Look-ups in named tables: a row name and a column name give one cell, copied from the table.

Devedo:
,Kabatu,Zote,Gazesug,Nup,Lusu,Dukuf,Gide,Vari,Ruf
Movubu,103,88,86,86,94,102,93,93,66
Nis,68,65,6,82,59,83,90,88,94
Kez,123,89,164,87,23,131,61,76,51
Fonuv,77,57,51,86,102,68,113,82,125
Vuge,90,85,67,98,85,96,93,82,75
Mosufi,59,82,222,72,92,92,109,85,74
Zisiro,96,103,144,87,59,47,84,89,84
Bov,112,84,0,107,37,99,52,84,110
Buk,100,84,209,85,95,123,91,80,81
Kazufid,85,80,143,81,102,80,100,92,74
Vutezen,96,85,2,97,109,29,111,90,86
Sofatu,65,96,81,76,30,96,80,99,96

What is the Zote of Sofatu in Devedo? 96
What is the Ruf of Nis in Devedo? 94
What is the Vari of Mosufi in Devedo? 85
What is the Dukuf of Bov in Devedo? 99
What is the Gide of Nis in Devedo? 90
What is the Lusu of Bov in Devedo? 37
What is the Lusu of Vuge in Devedo? 85
What is the Kabatu of Movubu in Devedo? 103
What is the Gide of Vuge in Devedo? 93
What is the Gazesug of Kez in Devedo? 164
What is the Lusu of Vutezen in Devedo? 109
What is the Ruf of Kazufid in Devedo? 74
What is the Gide of Movubu in Devedo? 93
What is the Gide of Kazufid in Devedo? 100
What is the Vari of Bov in Devedo? 84
What is the Kabatu of Vutezen in Devedo? 96
What is the Ruf of Bov in Devedo? 110
What is the Dukuf of Zisiro in Devedo? 47
What is the Kabatu of Mosufi in Devedo? 59

Raz
columns: Duz, Lem, Vul, Zelevo, Vug, Von, Tadofut, Figu, Rap, Bipimo
Ruzip: [85, 102, 56, 109, 33, 54, 79, 24, 28, 37]
Kot: [75, 179, 123, 136, 85, 80, 75, 128, 141, 97]
Fim: [128, 118, 132, 110, 63, 93, 120, 42, 99, 54]
Nok: [91, 114, 134, 132, 91, 96, 132, 92, 117, 93]
Rakib: [72, 57, 114, 87, 138, 104, 115, 152, 140, 162]
Rerakel: [157, 100, 192, 162, 131, 146, 193, 95, 150, 127]
Nukaga: [163, 131, 61, 83, 113, 129, 26, 100, 92, 81]
Sev: [64, 93, 63, 65, 68, 58, 45, 78, 78, 57]
Gel: [159, 91, 93, 83, 138, 157, 98, 106, 99, 126]
Lonu: [61, 82, 95, 90, 89, 81, 116, 103, 89, 111]
Vod: [100, 104, 109, 91, 79, 93, 108, 67, 88, 75]

Ruzip, Duz -> 85
Rakib, Tadofut -> 115
Fim, Rap -> 99
Lonu, Lem -> 82
Sev, Tadofut -> 45
Rakib, Bipimo -> 162
Rerakel, Vug -> 131
Nukaga, Bipimo -> 81
Row with the largest Rap: Rerakel

Mazomu =
|  | Rim | Liv | Bomizu | Fidetet | Zegel | Vil | Barove |
|---|---|---|---|---|---|---|---|
| Bafi | -13.24 | -77.85 | -22.13 | 27.87 | -20.95 | -61.42 | 59.40 |
| Vonekuv | -10.27 | -75.08 | -21.26 | 24.71 | -20.54 | -63.12 | 59.43 |
| Tomume | 15.07 | 24.52 | 21.11 | -31.76 | 18.43 | -13.37 | -33.42 |
| Teg | 52.98 | 6.39 | -5.88 | -13.25 | -10.56 | -11.14 | -51.68 |
| Fekuf | -57.54 | 9.18 | -14.27 | -46.10 | 8.17 | -16.11 | -10.59 |
| Fedov | -72.12 | -9.48 | -21.73 | 25.14 | -26.64 | 7.48 | 11.82 |
| San | -38.57 | 12.67 | -21.39 | -44.18 | 28.22 | 14.68 | -3.15 |
| Bip | 56.01 | 49.65 | 24.10 | -11.21 | -11.24 | 8.78 | -28.99 |
| Lur | -36.90 | 12.73 | -22.09 | -43.77 | 31.14 | 18.64 | -2.57 |
| Moz | 19.58 | 32.16 | -12.26 | -34.55 | -1.45 | 7.59 | -33.04 |
| Todolop | -15.47 | -80.92 | -37.16 | 46.69 | -17.54 | -17.21 | 15.31 |
| Muf | -11.41 | -60.60 | -9.45 | 16.95 | -18.13 | -66.59 | 41.86 |

Tomume, Fidetet => -31.76
Bip, Liv => 49.65
Todolop, Rim => -15.47
San, Liv => 12.67
Tomume, Barove => -33.42
San, Fidetet => -44.18
Bip, Rim => 56.01
Bafi, Rim => -13.24
Moz, Zegel => -1.45
San, Bomizu => -21.39
Todolop, Liv => -80.92
Teg, Rim => 52.98
Bip, Zegel => -11.24
Bip, Vil => 8.78
Muf, Barove => 41.86

